Look-ups in named tables: a row name and a column name give one cell, copied from the table.

ziv
          dad  lusumad    sas  topelef    ruf    nin
lon     4.461    7.266  3.055    4.690  2.540  4.447
gaz     1.241    8.155  2.426    2.186  6.186  2.916
mabeto  7.838    1.374  5.903    6.254  3.134  8.408
dirip   7.395    4.157  6.042    3.245  2.011  6.811
rubo    2.140    8.408  1.234    2.139  5.788  1.719
kagu    7.569    0.180  6.357    6.105  2.672  8.122

What is the topelef of lon in ziv? 4.690
What is the topelef of dirip in ziv? 3.245
What is the topelef of kagu in ziv? 6.105
What is the sas of rubo in ziv? 1.234
What is the nin of kagu in ziv? 8.122
What is the lusumad of kagu in ziv? 0.180
What is the lusumad of rubo in ziv? 8.408
What is the ruf of rubo in ziv? 5.788
What is the sas of dirip in ziv? 6.042
What is the sas of kagu in ziv? 6.357

mis
      sirepa   vozo  dokebel    nad    sut   sepo    pog    ruf    sol
sume   49.47  29.84    44.96  66.31  25.52  60.25  30.34  57.76  43.46
nege   37.88  52.50    55.14  50.33  55.79  69.31  67.91  42.87  30.63
simu   44.08  43.91    50.32  75.18  51.52  45.39  49.97  67.99  69.01
sile   34.47  70.97    22.27  62.60  64.29  50.86  40.11  95.62  62.79

sile, sut -> 64.29
nege, vozo -> 52.50
sume, ruf -> 57.76
sile, sepo -> 50.86
sile, sol -> 62.79
sile, pog -> 40.11
nege, dokebel -> 55.14
sume, dokebel -> 44.96
nege, sirepa -> 37.88
simu, nad -> 75.18
simu, sut -> 51.52
sile, ruf -> 95.62
sile, vozo -> 70.97
sume, sirepa -> 49.47
sume, vozo -> 29.84
nege, sut -> 55.79

pafo.csv
,nadun,tov,teg,rufuvaf
bof,87,108,239,76
netepa,224,190,56,220
suru,209,183,68,211
sud,184,159,125,181
vefud,183,174,108,192
dur,197,185,118,208

netepa, teg -> 56
sud, nadun -> 184
netepa, rufuvaf -> 220
suru, nadun -> 209
suru, teg -> 68
bof, tov -> 108
suru, rufuvaf -> 211
vefud, rufuvaf -> 192
bof, teg -> 239
netepa, nadun -> 224
sud, rufuvaf -> 181
sud, tov -> 159
vefud, teg -> 108

zodazog =
fields: pegulug, zekom, kunumug
gif: [7937, 4252, 3906]
nonuto: [4045, 8513, 2394]
goz: [9566, 1434, 4126]
pesifun: [7190, 4395, 3045]
bok: [8366, 5414, 2948]
pasapur: [8501, 4314, 4287]
vurofo: [7497, 3346, 1247]
dul: [7721, 4151, 1706]

What is the zekom of pesifun in zodazog? 4395
What is the pegulug of pesifun in zodazog? 7190
What is the zekom of dul in zodazog? 4151
What is the zekom of nonuto in zodazog? 8513
What is the zekom of bok in zodazog? 5414
What is the pegulug of gif in zodazog? 7937
What is the kunumug of dul in zodazog? 1706
What is the zekom of vurofo in zodazog? 3346
What is the pegulug of pasapur in zodazog? 8501
What is the zekom of gif in zodazog? 4252
What is the pegulug of goz in zodazog? 9566
Row with the largest pegulug: goz

Table vineda
columns: lelize, fif, nukab, bam, zeza, guda, pov
pepogek: [1.2, 0.4, 0.2, 6.1, -0.3, -5.2, -1.1]
lag: [-0.6, 0.5, 0.3, -5.6, 1.1, 6.0, 1.8]
zol: [-0.6, 0.5, 0.4, -5.6, 0.9, 6.2, 1.7]
vifoguz: [-5.1, 3.4, -4.0, 0.4, 1.0, -1.3, 3.5]
zokad: [-5.1, 3.4, -3.9, 0.4, 1.0, -1.2, 3.5]
detopeg: [1.0, 0.2, 0.1, 6.3, -0.5, -5.3, -1.1]
lofisa: [1.1, 0.4, 0.2, 6.2, -0.5, -5.1, -1.1]
fotoboz: [1.1, 0.3, 0.1, 6.1, -0.4, -5.2, -1.1]
riroso: [-5.1, 3.5, -4.0, 0.4, 1.0, -1.4, 3.3]
gige: [-0.6, 0.5, 0.3, -5.6, 1.1, 6.1, 1.7]
nefu: [5.6, -2.5, 4.3, 0.2, -0.6, 2.1, -2.6]
bagudul: [1.2, 0.4, 0.1, 6.2, -0.5, -5.2, -1.0]
vafun: [-5.1, 3.4, -4.0, 0.5, 1.0, -1.2, 3.3]
dogabe: [5.6, -2.6, 4.4, 0.3, -0.5, 2.1, -2.6]

lofisa, bam => 6.2
bagudul, pov => -1.0
zokad, bam => 0.4
riroso, pov => 3.3
lag, zeza => 1.1
vafun, fif => 3.4
lag, nukab => 0.3
riroso, fif => 3.5
pepogek, pov => -1.1
vifoguz, bam => 0.4
bagudul, nukab => 0.1
fotoboz, pov => -1.1
Row with the largest nukab: dogabe

zazizuz:
          demoki    pubud      vuz     peg   kevag     dab    pebi
zezif    -37.487  -10.665  -60.281  83.801   5.507  28.962  56.321
gog       -5.973  -24.204  -53.628  39.989  24.165  -3.695  52.418
sol      -31.590    7.383  -60.494  40.727  13.914  -8.961  55.721
vozepiz  -30.582  -20.727  -63.885  65.477   3.406  16.401  47.801
buruz    -24.889    1.363  -65.339  45.896  12.477  -5.605  60.562
pagutu     3.591   -3.559  -53.295  50.822  36.935  -9.908  87.202
suvarun  -16.736    5.594  -41.983  57.721  25.218   0.212  69.811
fomal    -44.137   -6.422  -40.205  65.850   2.159  11.260  43.808
sodaf    -23.093  -17.719  -71.993  51.643  28.829   7.508  52.692
zuger    -33.191  -28.399  -50.844  86.264  -4.413  31.157  43.103

peg of pagutu: 50.822
kevag of pagutu: 36.935
vuz of sol: -60.494
demoki of gog: -5.973
vuz of gog: -53.628
vuz of suvarun: -41.983
pebi of zezif: 56.321
dab of gog: -3.695
pebi of fomal: 43.808
pebi of zuger: 43.103
vuz of buruz: -65.339
kevag of buruz: 12.477
pubud of suvarun: 5.594
vuz of sodaf: -71.993
peg of gog: 39.989
dab of vozepiz: 16.401

gek
         kuzaker  melur   laga  fakil  romenur  rezub  dotumo  suzame    las  fuviko
risag      79917  68955  49154   7069    55874  86363   48214   19870  43812   37529
peguviv    49951  31398  30905  59835    38191  34040   65557   54070  40968   64506
siniso     37883  42549  61939  50101    56904  54548    3108   38355  23405   27317
sasek      38490  57797  10719  37444    17325  19729   56735   19952  48311   32644

sasek, dotumo: 56735
peguviv, suzame: 54070
sasek, rezub: 19729
risag, kuzaker: 79917
peguviv, kuzaker: 49951
siniso, suzame: 38355
siniso, melur: 42549
risag, fuviko: 37529
risag, suzame: 19870
siniso, rezub: 54548
sasek, fakil: 37444
peguviv, melur: 31398
peguviv, fakil: 59835
sasek, laga: 10719
siniso, las: 23405
peguviv, dotumo: 65557
peguviv, las: 40968

kerid.csv
,genizi,dem,zogi,rofim,bil,betemo,bera,rifade,negu,derusek
nusen,0.53,-0.26,-0.09,-0.68,-0.58,-0.18,-0.29,-0.49,0.03,-0.28
fedupo,0.69,-0.52,-0.29,-0.65,-0.50,-0.44,-0.02,-0.59,-0.05,-0.35
ruv,-0.02,-0.10,-0.10,-0.39,-0.02,-0.03,-0.01,-0.28,0.07,0.18
kogile,-0.70,0.59,0.57,0.23,0.34,0.28,-0.19,-0.05,-0.18,0.32
sedakes,-0.68,0.48,0.29,0.29,0.58,0.22,-0.04,-0.23,-0.07,0.48
gov,0.05,-0.05,-0.46,-0.35,0.39,-0.01,0.41,-0.53,0.03,0.27
tak,0.59,-0.39,-0.75,-0.55,-0.66,-0.58,-0.23,-0.41,0.41,-0.38
rab,-0.94,0.90,0.52,0.03,0.59,0.72,0.20,0.46,-0.37,0.71
zim,-0.38,0.39,0.35,0.13,0.19,0.06,-0.09,-0.26,-0.13,0.13
luv,0.19,-0.14,0.16,-0.36,-0.20,-0.20,0.04,-0.42,-0.16,0.28
vit,-0.59,0.28,0.63,0.26,0.38,0.24,-0.31,-0.05,-0.03,0.61
letagom,0.65,-0.28,-0.59,-0.81,-0.83,-0.37,-0.34,-0.13,0.31,-0.44
vezel,-0.44,0.16,0.62,0.15,0.29,0.20,-0.33,-0.18,-0.02,0.53

sedakes, dem -> 0.48
sedakes, bil -> 0.58
sedakes, betemo -> 0.22
rab, derusek -> 0.71
gov, dem -> -0.05
luv, dem -> -0.14
ruv, rofim -> -0.39
letagom, zogi -> -0.59
vezel, genizi -> -0.44
nusen, genizi -> 0.53
fedupo, rifade -> -0.59
gov, betemo -> -0.01
kogile, rofim -> 0.23
ruv, negu -> 0.07
vit, dem -> 0.28

